Here is a tiny trained network, its code and every weight. The questions are about switching its units off for an input and a target symbol, where a switched-off unit gives its printed mean instead of its output.

import numpy as np


def w(rows, s, z=0):
    codes = np.array(rows[::2]) - 128.0
    scale = np.full(codes.shape[1], s)
    scale[-1] = z or s
    return codes * scale


def f(y):
    return np.maximum(y, 0)


def softmax(a):
    e = np.exp(a - a.max(-1, keepdims=True))
    return e / e.sum(-1, keepdims=True)


def log_softmax(a):
    a = a - a.max(-1, keepdims=True)
    return a - np.log(np.exp(a).sum(-1, keepdims=True))


def net(x, mask):
    ids = ['ΣΩβζηψ'.index(c) for c in x.split()]
    T = len(ids)
    res = E[ids] + P[:T]
    r = res
    for j in range(3):
        rows = slice(2 * j, 2 * j + 2)
        q, k, v = (r @ M[0][rows].T for M in (Q, K, V))
        z = softmax(np.where(np.tri(T) > 0, q @ k.T / 2**0.5, -1e9)) @ v
        o = O[0][rows]
        res = res + np.where(mask[j], z, o[:, -1]) @ o[:, :-1]
    y = f(res @ A[0][:, :-1].T + A[0][:, -1])
    res = res + np.where(mask[3:7], y, B[0][:, -1]) @ B[0][:, :-1]
    return log_softmax(res[-1] @ U[:, :-1].T + U[:, -1])


Q, K, V, O, A, B = {}, {}, {}, {}, {}, {}
E = w([
[79,163,175,85],'Σ',
[67,117,108,148],'Ω',
[86,29,203,94],'β',
[98,131,130,163],'ζ',
[168,185,123,248],'η',
[26,111,120,132],'ψ',
],0.017)
P = w([
[251,235,82,1],'0',
[63,147,234,165],'1',
[65,153,202,183],'2',
[80,123,136,156],'3',
[80,98,130,165],'4',
[66,108,121,182],'5',
[54,98,135,190],'6',
[54,94,117,184],'7',
[57,107,102,188],'8',
[45,85,122,196],'9',
[31,76,129,194],'10',
],0.0061)
Q[0] = w([
[149,162,138,129],'H1',
[68,141,149,155],'H1',
[159,114,178,101],'H2',
[247,156,80,152],'H2',
[143,93,129,88],'H3',
[145,184,148,181],'H3',
],0.013)
K[0] = w([
[139,118,121,145],'H1',
[175,137,45,109],'H1',
[100,117,146,115],'H2',
[92,88,104,253],'H2',
[72,104,170,157],'H3',
[194,151,136,106],'H3',
],0.013)
V[0] = w([
[77,154,29,117],'H1',
[243,130,141,162],'H1',
[213,224,107,83],'H2',
[126,195,119,217],'H2',
[120,201,156,254],'H3',
[163,195,124,72],'H3',
],0.008)
O[0] = w([
[239,118,162,254,123],'H1',
[137,33,74,30,90],'H1',
[29,116,78,132,216],'H2',
[183,75,27,180,170],'H2',
[210,95,226,58,253],'H3',
[119,69,101,220,149],'H3',
],0.006,0.0033)
A[0] = w([
[183,90,85,235,38],'N1',
[177,50,26,215,3],'N2',
[244,96,42,166,132],'N3',
[158,158,253,118,154],'N4',
],0.0052,0.003)
B[0] = w([
[65,183,62,41,227],'N1',
[65,135,109,9,223],'N2',
[176,104,73,56,226],'N3',
[254,187,62,139,253],'N4',
],0.0067,0.004)
U = w([
[118,120,126,163,241],'Σ',
[192,114,142,250,180],'Ω',
[52,134,112,118,1],'β',
[173,127,98,162,147],'ζ',
[148,45,145,78,167],'η',
[137,200,160,111,93],'ψ',
],0.011,0.0035)

Each question gives the input, a string of symbols that net reads in full, and the target symbol t.
The units are the heads (2 rows each of Q, K, V and O) and the neurons (one row each of A and B). Each row of codes is followed by its name. A weight is (code - 128) times the scale printed after its matrix; where a second scale follows, it is the last column's (O, A, B and U).
mask holds one flag per unit, heads first, then neurons. A switched-off unit (its flag False) gives its mean, the last column of its rows in O or B, instead of its output. The means were averaged over made-up inputs and are rounded, as every weight is.
A unit's drop is (log p(t) with every unit on - log p(t) with that unit switched off) / (log p(t) with every unit on - log p(t) with every unit switched off).
The circuit of an input: a set's keep is (log p(t) with only the set's units on - log p(t) with every unit switched off) / (log p(t) with every unit on - log p(t) with every unit switched off). Starting from all 7 units, units are removed one at a time, each time the one whose removal leaves the highest keep (on an exact tie, the one counted first), for as long as the keep stays at least 0.8.
units of the circuit, in order: the units of the circuit, biggest drop first
most important unit: the unit with the biggest drop
top k neurons: the k neurons with the biggest drops, biggest first
which heads matter: for each layer, one digit per head in row order, 1 if its drop is at least 0.15 and else 0, layers parted by /
drop of u: that unit's drop, to one decimal
input Σ η β η Σ ζ η β β ψ β, target β: most important unit	H2
input Ω Σ Σ Σ η Σ η, target ζ: units of the circuit, in order	H2, N3, N1
input ψ Σ Σ Σ ζ Σ Ω Σ Σ ζ, target Ω: units of the circuit, in order	H1, N2
input Ω Σ β, target Ω: which heads matter	100
input ψ Ω η, target ζ: top 2 neurons	N1, N3
input ψ Σ Σ, target Ω: which heads matter	100
input η η Σ η Ω ψ, target η: which heads matter	101
input η η ψ β ζ β Σ η, target η: top 2 neurons	N2, N3
input ψ Σ Σ Σ Σ β Σ β Σ Ω, target Ω: top 3 neurons	N2, N1, N3
input β η Σ Σ Σ ψ Σ ψ Σ ζ, target Ω: drop of N2	0.3
input η Σ Σ η η Σ η Σ η ζ, target η: drop of H1	0.7
input η ζ β ζ, target η: drop of N4	0.1
input η Ω Ω, target η: drop of H1	0.6
input η Σ Σ β η Ω, target η: top neuron	N4
